Below is a small trained network, with its code and all its weights. Each question gives an input and a target symbol and asks what happens when units are switched off, that is, made to give their printed mean instead of their output.

import numpy as np


def w(rows, s, z=0):
    codes = np.array(rows[::2]) - 128.0
    scale = np.full(codes.shape[1], s)
    scale[-1] = z or s
    return codes * scale


def f(y):
    return np.maximum(y, 0)


def softmax(a):
    e = np.exp(a - a.max(-1, keepdims=True))
    return e / e.sum(-1, keepdims=True)


def log_softmax(a):
    a = a - a.max(-1, keepdims=True)
    return a - np.log(np.exp(a).sum(-1, keepdims=True))


def net(x, mask):
    ids = ['ΘΣΨγμπτ'.index(c) for c in x.split()]
    T = len(ids)
    res = E[ids] + P[:T]
    u = 0
    for l in range(2):
        r = res
        for j in range(3):
            rows = slice(4 * j, 4 * j + 4)
            q, k, v = (r @ M[l][rows].T for M in (Q, K, V))
            z = softmax(np.where(np.tri(T) > 0, q @ k.T / 4**0.5, -1e9)) @ v
            o = O[l][rows]
            res = res + np.where(mask[u + j], z, o[:, -1]) @ o[:, :-1]
        u += 3
        y = f(res @ A[l][:, :-1].T + A[l][:, -1])
        res = res + np.where(mask[u : u + 8], y, B[l][:, -1]) @ B[l][:, :-1]
        u += 8
    return log_softmax(res[-1] @ U[:, :-1].T + U[:, -1])


Q, K, V, O, A, B = {}, {}, {}, {}, {}, {}
E = w([
[109,125,108,130,120,124,210,41],'Θ',
[42,87,121,204,117,70,186,183],'Σ',
[196,133,120,236,130,135,216,216],'Ψ',
[64,221,228,152,147,131,117,158],'γ',
[93,98,140,203,144,108,4,134],'μ',
[166,84,252,155,235,114,144,59],'π',
[125,23,185,81,90,114,101,169],'τ',
],0.017)
P = w([
[79,107,88,107,184,186,155,156],'0',
[92,110,114,127,152,165,151,127],'1',
[114,113,126,134,124,155,150,114],'2',
[130,119,136,136,103,145,139,110],'3',
[140,128,137,141,94,130,135,103],'4',
[158,135,140,138,84,118,132,102],'5',
[170,143,136,139,76,104,135,102],'6',
[178,147,135,141,74,87,131,103],'7',
[186,155,131,139,78,69,129,105],'8',
[192,156,124,133,82,50,129,112],'9',
[190,163,120,131,97,26,136,120],'10',
[193,163,111,127,111,6,132,126],'11',
],0.014)
Q[0] = w([
[94,179,168,132,159,180,130,143],'0.h1',
[149,126,69,245,180,61,126,54],'0.h1',
[81,67,112,202,148,173,147,98],'0.h1',
[93,97,134,111,154,161,175,147],'0.h1',
[90,135,111,113,173,135,128,143],'0.h2',
[79,155,223,129,79,131,155,143],'0.h2',
[84,109,121,254,143,54,135,41],'0.h2',
[53,62,113,110,170,100,139,170],'0.h2',
[180,110,190,83,147,121,133,96],'0.h3',
[182,191,6,30,224,171,87,117],'0.h3',
[159,160,118,179,234,118,91,168],'0.h3',
[160,104,100,57,120,248,68,204],'0.h3',
],0.0097)
K[0] = w([
[116,183,106,118,156,173,122,134],'0.h1',
[176,169,120,154,108,46,117,106],'0.h1',
[156,119,95,162,167,62,147,138],'0.h1',
[130,126,92,115,159,128,113,136],'0.h1',
[122,112,104,158,154,155,121,119],'0.h2',
[129,105,121,140,81,111,89,109],'0.h2',
[173,169,143,145,81,79,121,118],'0.h2',
[144,125,125,129,141,196,115,113],'0.h2',
[126,170,117,142,99,95,120,138],'0.h3',
[61,105,110,112,196,227,141,190],'0.h3',
[117,124,86,83,150,142,137,131],'0.h3',
[80,101,134,169,134,248,143,108],'0.h3',
],0.017)
V[0] = w([
[159,124,42,131,179,74,117,81],'0.h1',
[91,228,173,155,73,169,171,119],'0.h1',
[137,189,150,207,254,93,106,113],'0.h1',
[122,55,116,153,130,63,172,95],'0.h1',
[172,129,112,139,82,205,102,100],'0.h2',
[107,159,191,118,101,118,106,221],'0.h2',
[184,155,113,164,155,98,165,147],'0.h2',
[163,100,141,97,186,124,192,154],'0.h2',
[176,147,143,88,121,168,181,196],'0.h3',
[168,63,208,120,234,78,170,197],'0.h3',
[152,139,140,68,192,135,171,35],'0.h3',
[157,106,123,151,214,96,39,143],'0.h3',
],0.0056)
O[0] = w([
[63,100,169,86,139,104,117,98,117],'0.h1',
[162,66,41,149,139,99,115,108,139],'0.h1',
[157,116,153,103,2,146,89,101,212],'0.h1',
[144,184,105,74,124,175,60,90,253],'0.h1',
[79,105,159,133,136,76,129,119,97],'0.h2',
[98,143,153,145,150,225,150,86,95],'0.h2',
[130,59,131,160,104,149,83,80,161],'0.h2',
[184,134,59,177,123,128,127,92,148],'0.h2',
[149,99,99,157,171,148,93,47,63],'0.h3',
[195,156,149,173,24,207,107,93,218],'0.h3',
[216,218,83,105,115,36,67,166,175],'0.h3',
[82,112,248,154,14,148,162,141,108],'0.h3',
],0.0053,0.0037)
A[0] = w([
[132,128,108,186,128,79,99,93,55],'0.n1',
[72,150,89,66,250,123,92,106,56],'0.n2',
[92,126,175,87,125,46,170,137,127],'0.n3',
[106,159,123,97,119,152,207,85,144],'0.n4',
[105,48,123,56,112,186,84,190,70],'0.n5',
[43,122,158,154,110,159,112,87,56],'0.n6',
[82,254,115,63,141,206,62,116,3],'0.n7',
[188,145,168,109,137,165,92,90,22],'0.n8',
],0.0075,0.0052)
B[0] = w([
[139,114,99,124,170,134,88,158,217],'0.n1',
[117,110,183,131,58,184,116,190,154],'0.n2',
[60,163,131,66,114,119,139,143,234],'0.n3',
[136,171,135,111,56,154,72,34,253],'0.n4',
[221,116,81,96,103,110,130,82,183],'0.n5',
[184,104,109,157,155,163,124,169,183],'0.n6',
[139,139,195,128,176,128,87,3,145],'0.n7',
[63,75,143,158,184,108,186,109,207],'0.n8',
],0.0074,0.0029)
Q[1] = w([
[100,132,93,124,69,91,77,134],'1.h1',
[146,107,108,142,118,68,207,105],'1.h1',
[115,95,192,152,101,83,95,72],'1.h1',
[165,72,154,163,146,165,40,175],'1.h1',
[139,106,124,163,113,142,63,99],'1.h2',
[144,123,162,205,188,48,207,104],'1.h2',
[121,116,128,93,127,90,131,24],'1.h2',
[126,198,39,128,64,131,142,110],'1.h2',
[157,37,230,176,171,87,107,120],'1.h3',
[181,119,95,205,86,125,146,228],'1.h3',
[140,149,165,116,205,163,211,207],'1.h3',
[237,134,122,128,126,99,253,79],'1.h3',
],0.011)
K[1] = w([
[100,145,117,126,105,88,142,166],'1.h1',
[176,137,106,141,95,161,149,95],'1.h1',
[130,118,203,149,115,54,108,128],'1.h1',
[90,71,169,147,141,158,126,160],'1.h1',
[88,114,157,143,118,59,120,149],'1.h2',
[189,119,115,115,49,118,93,118],'1.h2',
[173,219,99,111,128,20,103,175],'1.h2',
[158,98,112,106,220,55,144,110],'1.h2',
[172,125,193,149,29,140,123,108],'1.h3',
[101,37,102,160,112,161,159,94],'1.h3',
[154,120,109,184,120,249,114,122],'1.h3',
[208,116,92,148,138,48,60,102],'1.h3',
],0.014)
V[1] = w([
[66,169,91,118,128,48,31,105],'1.h1',
[174,157,94,242,160,121,141,98],'1.h1',
[55,125,123,106,97,170,112,61],'1.h1',
[198,189,156,102,118,99,131,108],'1.h1',
[158,98,152,83,232,178,124,117],'1.h2',
[38,2,119,136,106,70,112,131],'1.h2',
[117,131,125,37,105,203,33,115],'1.h2',
[39,112,134,72,147,108,135,8],'1.h2',
[138,139,214,121,189,112,192,192],'1.h3',
[92,228,121,211,158,157,22,141],'1.h3',
[160,39,112,186,222,134,83,67],'1.h3',
[173,81,102,84,132,126,58,222],'1.h3',
],0.0067)
O[1] = w([
[128,104,168,162,66,174,75,101,102],'1.h1',
[122,211,177,71,118,114,149,164,214],'1.h1',
[157,157,102,135,124,152,122,143,200],'1.h1',
[98,95,139,109,159,214,171,137,221],'1.h1',
[171,107,173,159,41,40,120,75,78],'1.h2',
[145,170,129,105,84,152,160,190,96],'1.h2',
[139,192,115,98,149,68,71,110,124],'1.h2',
[98,123,163,102,126,77,211,146,148],'1.h2',
[254,132,143,100,153,128,141,145,79],'1.h3',
[129,186,204,168,143,116,125,143,78],'1.h3',
[98,107,165,85,83,147,106,191,166],'1.h3',
[141,189,120,139,77,227,90,91,3],'1.h3',
],0.0085,0.0042)
A[1] = w([
[83,50,139,95,86,144,28,134,83],'1.n1',
[26,110,89,122,129,52,158,135,9],'1.n2',
[201,130,89,183,119,175,213,76,92],'1.n3',
[254,126,87,170,147,98,114,179,67],'1.n4',
[125,149,141,90,206,186,139,93,70],'1.n5',
[151,102,34,99,112,135,84,172,129],'1.n6',
[115,133,78,253,52,44,68,153,124],'1.n7',
[25,116,134,78,148,137,107,27,79],'1.n8',
],0.0072,0.012)
B[1] = w([
[240,233,134,209,43,50,80,98,196],'1.n1',
[206,143,144,143,113,240,108,89,170],'1.n2',
[146,93,80,160,218,209,50,199,187],'1.n3',
[216,84,115,113,143,222,152,126,169],'1.n4',
[92,191,17,120,96,144,154,123,158],'1.n5',
[121,96,159,95,54,128,163,102,192],'1.n6',
[40,105,85,99,224,218,162,167,255],'1.n7',
[158,117,49,227,124,48,2,89,211],'1.n8',
],0.0062,0.0053)
U = w([
[96,107,43,174,140,163,242,178,10],'Θ',
[38,91,23,168,128,34,203,132,207],'Σ',
[101,184,146,192,110,98,104,156,135],'Ψ',
[163,70,72,254,144,121,91,189,6],'γ',
[155,32,143,66,109,102,151,118,186],'μ',
[163,136,32,132,72,112,186,48,251],'π',
[148,112,160,153,215,121,168,71,122],'τ',
],0.0069,0.0016)

Each question gives the input, a string of symbols that net reads in full, and the target symbol t.
The units are the heads (4 rows each of Q, K, V and O) and the neurons (one row each of A and B). Each row of codes is followed by its name. A weight is (code - 128) times the scale printed after its matrix; where a second scale follows, it is the last column's (O, A, B and U).
mask holds one flag per unit, layer by layer, with each layer's heads first. A switched-off unit (its flag False) gives its mean, the last column of its rows in O or B, instead of its output. The means were averaged over made-up inputs and are rounded, as every weight is.
A unit's drop is (log p(t) with every unit on - log p(t) with that unit switched off) / (log p(t) with every unit on - log p(t) with every unit switched off).
The circuit of an input: a set's keep is (log p(t) with only the set's units on - log p(t) with every unit switched off) / (log p(t) with every unit on - log p(t) with every unit switched off). Starting from the 12 units with the biggest drops (on a tie, the unit counted first), units are removed one at a time, each time the one whose removal leaves the highest keep (on an exact tie, the one counted first), for as long as the keep stays at least 0.8.
circuit, biggest first: the units of the circuit, biggest drop first
top k neurons: the k neurons with the biggest drops, biggest first
top k neurons in layer l: the k neurons of layer l with the biggest drops, biggest first
heads that matter: for each layer, one digit per head in row order, 1 if its drop is at least 0.15 and else 0, layers parted by /
input Σ Θ π π π Θ μ τ Ψ μ, target π: circuit, biggest first : [1.h3, 0.h3]
input τ μ Θ μ Θ γ, target τ: circuit, biggest first : [0.n7, 1.h3]
input μ μ π π τ Θ Θ Θ Θ Θ π, target π: circuit, biggest first : [0.h3, 1.h3, 0.n5]
input μ Θ Σ π, target μ: top neuron in layer 1 : [1.n7]
input π π μ Ψ γ π π Θ Ψ Θ, target γ: circuit, biggest first : [1.h2, 1.n3, 0.h3]
input π μ π π τ π, target π: circuit, biggest first : [1.h3, 1.h2, 0.n5]
input τ π μ π, target Ψ: circuit, biggest first : [1.h3, 0.n8, 1.h2]
input γ π μ Θ Σ π Θ, target Θ: heads that matter : 001 / 110
input τ Ψ Θ π Ψ Θ γ τ Θ Ψ Σ Ψ, target Σ: circuit, biggest first : [1.h3, 0.n4]
input π Θ Ψ π Ψ Ψ π, target γ: heads that matter : 000 / 010
input Ψ γ Θ π μ π Σ Θ Θ μ, target μ: top 2 neurons : [1.n6, 0.n8]
input Ψ τ π μ γ π μ π Σ π, target Θ: circuit, biggest first : [1.h2, 0.h3, 1.n5]
input γ Σ μ π μ π τ, target π: heads that matter : 000 / 001
input Ψ τ γ τ Θ Θ, target Σ: heads that matter : 001 / 001
input Θ Θ Θ μ Ψ Θ π τ Ψ Σ, target Θ: circuit, biggest first : [1.n7, 1.n8]
input γ Ψ Σ μ Θ Θ Σ Σ τ Θ, target Θ: circuit, biggest first : [1.h2, 0.h3]
input π Ψ π, target γ: heads that matter : 001 / 010
input Θ Θ Ψ μ τ Ψ, target Ψ: circuit, biggest first : [1.h3]
input μ Σ μ μ π π Θ, target Σ: circuit, biggest first : [0.h3, 1.h3, 1.h2]
input π Θ Θ Θ Θ τ μ Θ Ψ Ψ Θ, target γ: circuit, biggest first : [1.n3, 1.h2]
input Θ τ π Σ π, target Θ: circuit, biggest first : [1.h2, 1.n5, 0.h3]
input μ Θ γ τ τ μ μ Θ μ, target Σ: circuit, biggest first : [0.h3, 1.h3]
input μ π μ Θ μ Θ Θ Θ Ψ Σ τ, target π: heads that matter : 000 / 101
input Ψ Θ τ Θ τ π γ, target τ: heads that matter : 010 / 101
input Θ Ψ π Θ π τ Θ τ Θ μ Ψ Θ, target Ψ: top neuron : [0.n1]
input τ Θ γ Θ τ Σ π π Θ γ τ π, target Σ: top 3 neurons : [0.n8, 0.n4, 1.n5]
input Θ Θ Θ Ψ γ Θ τ γ γ Θ π Ψ, target Θ: top neuron in layer 0 : [0.n4]
input π μ τ Θ τ Θ μ Θ μ π, target Ψ: top 2 neurons in layer 0 : [0.n8, 0.n3]
input τ μ π μ, target μ: top 2 neurons in layer 0 : [0.n8, 0.n5]
input μ Σ π μ Θ γ τ π Θ, target τ: top 2 neurons in layer 0 : [0.n4, 0.n7]
